Here is a tiny trained network, its code and every weight. The questions are about switching its units off for an input and a target symbol, where a switched-off unit gives its printed mean instead of its output.

import numpy as np


def w(rows, s, z=0):
    codes = np.array(rows[::2]) - 128.0
    scale = np.full(codes.shape[1], s)
    scale[-1] = z or s
    return codes * scale


def norm(h):
    return h / np.sqrt((h * h).mean(-1, keepdims=True) + 1e-5)


def f(y):
    return np.maximum(y, 0)


def softmax(a):
    e = np.exp(a - a.max(-1, keepdims=True))
    return e / e.sum(-1, keepdims=True)


def log_softmax(a):
    a = a - a.max(-1, keepdims=True)
    return a - np.log(np.exp(a).sum(-1, keepdims=True))


def net(x, mask):
    ids = ['ΓΔΞεζμπτφψω'.index(c) for c in x.split()]
    T = len(ids)
    res = E[ids] + P[:T]
    u = 0
    for l in range(3):
        q, k, v = (norm(res) @ M[l].T for M in (Q, K, V))
        z = softmax(np.where(np.tri(T) > 0, q @ k.T / 3**0.5, -1e9)) @ v
        res = res + np.where(mask[u], z, O[l][:, -1]) @ O[l][:, :-1]
        u += 1
        y = f(norm(res) @ A[l][:, :-1].T + A[l][:, -1])
        res = res + np.where(mask[u : u + 8], y, B[l][:, -1]) @ B[l][:, :-1]
        u += 8
    return log_softmax(norm(res)[-1] @ U[:, :-1].T + U[:, -1])


Q, K, V, O, A, B = {}, {}, {}, {}, {}, {}
E = w([
[132,91,144,78,111],'Γ',
[143,84,51,71,95],'Δ',
[154,101,49,126,198],'Ξ',
[200,67,138,131,62],'ε',
[214,104,147,139,108],'ζ',
[170,140,78,90,102],'μ',
[131,250,137,189,175],'π',
[108,77,110,81,111],'τ',
[122,98,153,111,71],'φ',
[210,156,127,108,110],'ψ',
[201,149,173,114,115],'ω',
],0.023)
P = w([
[254,157,92,12,155],'0',
[164,99,90,91,126],'1',
[152,77,121,146,109],'2',
[148,69,138,177,111],'3',
[156,65,155,208,111],'4',
[163,64,169,228,116],'5',
],0.0084)
Q[0] = w([
[138,138,239,178,130],'L0H0',
[73,138,193,134,27],'L0H0',
[15,207,254,91,65],'L0H0',
],0.0065)
K[0] = w([
[220,116,142,162,214],'L0H0',
[202,120,162,107,107],'L0H0',
[136,2,97,116,65],'L0H0',
],0.0089)
V[0] = w([
[141,227,46,249,164],'L0H0',
[219,66,146,60,84],'L0H0',
[61,179,253,53,197],'L0H0',
],0.0034)
O[0] = w([
[155,112,105,134,78,223],'L0H0',
[99,85,144,103,150,235],'L0H0',
[125,116,112,162,7,7],'L0H0',
],0.012,0.0019)
A[0] = w([
[186,97,124,5,165,137],'L0N0',
[125,153,78,113,98,4],'L0N1',
[156,123,114,127,112,171],'L0N2',
[149,98,96,169,87,70],'L0N3',
[138,132,147,137,166,75],'L0N4',
[168,110,95,165,140,40],'L0N5',
[9,107,140,157,123,110],'L0N6',
[236,158,150,95,127,55],'L0N7',
],0.013,0.0036)
B[0] = w([
[146,117,201,115,69,251],'L0N0',
[175,126,122,106,86,132],'L0N1',
[51,101,146,53,193,165],'L0N2',
[206,250,104,12,167,155],'L0N3',
[108,194,127,99,141,142],'L0N4',
[170,155,133,181,127,168],'L0N5',
[140,53,155,254,217,138],'L0N6',
[99,118,133,95,190,187],'L0N7',
],0.0076,0.012)
Q[1] = w([
[130,158,241,174,113],'L1H0',
[53,191,100,57,85],'L1H0',
[2,151,12,251,118],'L1H0',
],0.0086)
K[1] = w([
[91,248,253,203,135],'L1H0',
[110,33,120,90,86],'L1H0',
[116,30,77,105,200],'L1H0',
],0.0057)
V[1] = w([
[124,54,140,55,141],'L1H0',
[152,165,186,191,105],'L1H0',
[168,124,138,59,254],'L1H0',
],0.0076)
O[1] = w([
[156,47,4,23,163,186],'L1H0',
[238,158,178,1,143,109],'L1H0',
[91,129,130,193,81,255],'L1H0',
],0.008,0.0087)
A[1] = w([
[171,68,182,68,116,130],'L1N0',
[140,94,92,97,125,156],'L1N1',
[135,177,119,107,145,141],'L1N2',
[79,129,148,157,45,202],'L1N3',
[184,108,170,77,251,41],'L1N4',
[87,132,167,160,63,255],'L1N5',
[91,26,155,60,97,36],'L1N6',
[17,206,165,187,124,180],'L1N7',
],0.011,0.003)
B[1] = w([
[107,95,56,179,185,254],'L1N0',
[147,105,174,125,144,215],'L1N1',
[107,149,119,126,136,152],'L1N2',
[156,139,170,64,158,142],'L1N3',
[81,62,109,113,127,209],'L1N4',
[181,102,100,8,70,154],'L1N5',
[119,110,81,155,218,247],'L1N6',
[104,65,105,117,81,174],'L1N7',
],0.012,0.0082)
Q[2] = w([
[171,199,251,73,68],'L2H0',
[124,156,29,139,121],'L2H0',
[76,130,138,4,99],'L2H0',
],0.011)
K[2] = w([
[72,226,214,149,54],'L2H0',
[132,148,73,162,157],'L2H0',
[82,126,113,8,96],'L2H0',
],0.011)
V[2] = w([
[121,1,148,3,72],'L2H0',
[154,193,124,208,123],'L2H0',
[84,174,206,87,101],'L2H0',
],0.0063)
O[2] = w([
[166,176,174,145,72,187],'L2H0',
[161,89,73,144,194,70],'L2H0',
[59,8,171,154,180,3],'L2H0',
],0.011,0.0069)
A[2] = w([
[142,70,216,185,137,250],'L2N0',
[229,117,142,72,137,102],'L2N1',
[1,107,210,63,101,248],'L2N2',
[90,253,194,219,210,135],'L2N3',
[137,179,118,242,150,223],'L2N4',
[158,78,139,130,131,57],'L2N5',
[170,166,58,135,123,190],'L2N6',
[126,216,166,19,141,103],'L2N7',
],0.0097,0.0023)
B[2] = w([
[88,114,62,143,140,153],'L2N0',
[115,175,166,123,132,222],'L2N1',
[165,99,85,211,125,135],'L2N2',
[106,131,160,84,6,155],'L2N3',
[89,101,148,177,95,188],'L2N4',
[126,161,82,83,130,167],'L2N5',
[88,84,146,132,150,254],'L2N6',
[38,90,120,175,176,144],'L2N7',
],0.014,0.0074)
U = w([
[124,59,242,108,121,115],'Γ',
[141,100,77,75,26,1],'Δ',
[160,169,59,190,90,106],'Ξ',
[201,112,182,123,78,210],'ε',
[145,140,230,177,173,182],'ζ',
[50,178,117,92,129,58],'μ',
[39,123,136,125,28,230],'π',
[142,71,109,68,180,210],'τ',
[186,13,173,135,35,61],'φ',
[32,156,197,146,190,42],'ψ',
[68,44,118,252,154,61],'ω',
],0.014,0.0047)

Each question gives the input, a string of symbols that net reads in full, and the target symbol t.
The units are the heads (3 rows each of Q, K, V and O) and the neurons (one row each of A and B). Each row of codes is followed by its name. A weight is (code - 128) times the scale printed after its matrix; where a second scale follows, it is the last column's (O, A, B and U).
mask holds one flag per unit, layer by layer, with each layer's heads first. A switched-off unit (its flag False) gives its mean, the last column of its rows in O or B, instead of its output. The means were averaged over made-up inputs and are rounded, as every weight is.
A unit's drop is (log p(t) with every unit on - log p(t) with that unit switched off) / (log p(t) with every unit on - log p(t) with every unit switched off).
The circuit of an input: a set's keep is (log p(t) with only the set's units on - log p(t) with every unit switched off) / (log p(t) with every unit on - log p(t) with every unit switched off). Starting from the 12 units with the biggest drops (on a tie, the unit counted first), units are removed one at a time, each time the one whose removal leaves the highest keep (on an exact tie, the one counted first), for as long as the keep stays at least 0.8.
units of the circuit, in order: the units of the circuit, biggest drop first
most important unit: the unit with the biggest drop
k most important neurons: the k neurons with the biggest drops, biggest first
top k neurons in layer l: the k neurons of layer l with the biggest drops, biggest first
input Ξ Ξ π φ, target φ: units of the circuit, in order -> (L1H0 L1N5 L2N2)
input τ τ τ, target ω: top neuron in layer 0 -> (L0N6)
input μ ψ Ξ Γ Ξ π, target π: 4 most important neurons -> (L1N1 L0N0 L2N3 L1N7)
input π φ ω ω, target ω: 4 most important neurons -> (L0N7 L2N2 L2N0 L2N7)
input Ξ ζ ψ π μ, target μ: 2 most important neurons -> (L0N3 L2N7)
input Ξ φ Ξ, target ω: 3 most important neurons -> (L0N3 L1N5 L2N6)
input τ π ε ζ, target ζ: top 2 neurons in layer 0 -> (L0N0 L0N3)
input Ξ Ξ Ξ π ψ, target ψ: 4 most important neurons -> (L0N0 L1N1 L0N7 L2N7)
input Ξ Ξ Ξ, target ω: units of the circuit, in order -> (L1H0 L1N5)
input π π Γ τ ω ω, target ω: 3 most important neurons -> (L1N6 L0N7 L2N0)
input φ ζ Γ Γ ζ φ, target ω: 3 most important neurons -> (L0N0 L0N6 L1N6)
input φ μ ω π π, target ω: top 3 neurons in layer 1 -> (L1N7 L1N0 L1N5)
input π Ξ ε ε, target ε: 3 most important neurons -> (L0N0 L1N0 L1N6)
input Γ Ξ π ψ ε, target ε: most important unit -> L0N0
input Ξ Ξ Ξ Ξ Ξ τ, target τ: top 3 neurons in layer 1 -> (L1N5 L1N6 L1N3)
input π ζ ψ Γ φ π, target ω: 3 most important neurons -> (L1N6 L1N7 L1N0)
input φ π ψ Γ, target Γ: top 3 neurons in layer 2 -> (L2N7 L2N1 L2N2)
input π τ ζ, target ζ: 2 most important neurons -> (L0N3 L0N0)
input φ Ξ Ξ Ξ ω ζ, target τ: 2 most important neurons -> (L1N4 L0N3)
input Ξ Ξ π Ξ Ξ Ξ, target Ξ: 3 most important neurons -> (L0N3 L1N0 L1N6)
input ψ τ μ ω ε, target τ: most important unit -> L1H0
input ζ Ξ π τ ε Δ, target Δ: 2 most important neurons -> (L1N6 L0N7)
input ζ Ξ Ξ π μ, target μ: top 2 neurons in layer 2 -> (L2N7 L2N1)
input Ξ τ π ψ φ, target φ: top 2 neurons in layer 2 -> (L2N2 L2N0)
input ε τ ω φ Ξ Γ, target τ: top 2 neurons in layer 0 -> (L0N0 L0N7)
